Below is a small trained network, with its code and all its weights. Each question gives an input and a class and asks what happens when units are switched off, that is, made to give their printed mean instead of their output.

import numpy as np


def w(rows, s, z=0):
    codes = np.array(rows[::2]) - 128.0
    scale = np.full(codes.shape[1], s)
    scale[-1] = z or s
    return codes * scale


def norm(h):
    return h / np.sqrt((h * h).mean(-1, keepdims=True) + 1e-5)


def f(y):
    return np.maximum(y, 0)


def log_softmax(a):
    a = a - a.max(-1, keepdims=True)
    return a - np.log(np.exp(a).sum(-1, keepdims=True))


def net(x, mask):
    res = np.array(x, float).reshape(1, 3) / 4 @ E
    u = 0
    for l in range(4):
        y = f(norm(res) @ A[l][:, :-1].T + A[l][:, -1])
        res = res + np.where(mask[u : u + 3], y, B[l][:, -1]) @ B[l][:, :-1]
        u += 3
    return log_softmax(norm(res)[-1] @ U[:, :-1].T + U[:, -1])


A, B = {}, {}
E = w([
[134,93,229,158,7],'x0',
[172,98,180,233,203],'x1',
[230,35,76,121,102],'x2',
],0.0015)
A[0] = w([
[202,127,196,231,184,114],'0.n0',
[160,79,152,40,3,123],'0.n1',
[214,115,121,200,235,3],'0.n2',
],0.0037,0.0025)
B[0] = w([
[113,26,148,113,2,245],'0.n0',
[71,2,160,99,171,251],'0.n1',
[217,169,40,39,80,199],'0.n2',
],0.0037,0.0026)
A[1] = w([
[226,77,41,154,137,169],'1.n0',
[216,41,161,124,70,27],'1.n1',
[70,253,178,180,68,2],'1.n2',
],0.0049,0.00052)
B[1] = w([
[127,184,68,16,138,221],'1.n0',
[129,168,202,254,104,254],'1.n1',
[63,120,22,231,219,180],'1.n2',
],0.0048,0.0041)
A[2] = w([
[54,198,240,130,105,6],'2.n0',
[18,198,227,146,102,3],'2.n1',
[43,212,252,58,243,152],'2.n2',
],0.0033)
B[2] = w([
[231,179,189,117,208,139],'2.n0',
[255,182,187,61,190,156],'2.n1',
[246,150,153,108,124,254],'2.n2',
],0.0049,0.0013)
A[3] = w([
[39,149,67,3,126,119],'3.n0',
[58,200,210,82,248,149],'3.n1',
[181,102,202,127,233,2],'3.n2',
],0.0048,0.0023)
B[3] = w([
[78,8,120,131,197,255],'3.n0',
[218,254,154,139,45,211],'3.n1',
[224,89,57,76,151,144],'3.n2',
],0.0054,0.0028)
U = w([
[41,226,72,220,208,6],'0',
[236,213,111,50,78,157],'1',
[55,26,30,8,238,154],'2',
[68,13,254,206,35,198],'3',
],0.0058,0.0024)

Each question gives the input, the list of numbers given to net, and the class t.
The units are the neurons (one row each of A and B). Each row of codes is followed by its name. A weight is (code - 128) times the scale printed after its matrix; where a second scale follows, it is the last column's (A, B and U).
mask holds one flag per neuron, layer by layer. A switched-off neuron (its flag False) gives its mean, the last column of its row in B, instead of its output. The means were averaged over made-up inputs and are rounded, as every weight is.
A unit's drop is (log p(t) with every unit on - log p(t) with that unit switched off) / (log p(t) with every unit on - log p(t) with every unit switched off).
The circuit of an input: a set's keep is (log p(t) with only the set's units on - log p(t) with every unit switched off) / (log p(t) with every unit on - log p(t) with every unit switched off). Starting from all 12 units, units are removed one at a time, each time the one whose removal leaves the highest keep (on an exact tie, the one counted first), for as long as the keep stays at least 0.8.
circuit, biggest first: the units of the circuit, biggest drop first
k most important neurons: the k neurons with the biggest drops, biggest first
top k neurons in layer l: the k neurons of layer l with the biggest drops, biggest first
drop of u: that unit's drop, to one decimal
input [7,-7,-8], class 1: 3 most important neurons : [3.n1; 2.n1; 0.n1]
input [-2,5,7], class 1: top 2 neurons in layer 1 : [1.n1; 1.n0]
input [-5,8,1], class 1: 2 most important neurons : [1.n1; 0.n0]
input [-7,-4,-6], class 1: 4 most important neurons : [3.n1; 2.n2; 0.n0; 1.n0]
input [-8,-7,-7], class 1: 4 most important neurons : [3.n1; 0.n0; 2.n2; 1.n0]
input [-2,8,1], class 1: most important neuron : [0.n2]
input [-1,2,8], class 1: 3 most important neurons : [1.n1; 1.n0; 3.n0]
input [8,-7,-5], class 1: circuit, biggest first : [0.n0; 2.n1]
input [1,-2,-3], class 0: top 2 neurons in layer 1 : [1.n2; 1.n0]
input [-4,4,-3], class 2: 2 most important neurons : [3.n0; 1.n1]
input [4,-4,-3], class 1: 2 most important neurons : [0.n1; 0.n0]
input [7,-2,-3], class 1: 2 most important neurons : [0.n0; 2.n1]
input [-6,7,-3], class 2: 3 most important neurons : [3.n0; 0.n0; 1.n1]
input [-5,6,-4], class 2: 2 most important neurons : [0.n2; 3.n0]
input [2,0,-8], class 0: circuit, biggest first : [1.n2]
input [-1,5,1], class 1: drop of 0.n1 : 0.3
input [-7,1,-5], class 1: drop of 2.n2 : 0.1
input [7,-1,-8], class 0: drop of 1.n1 : 0.1
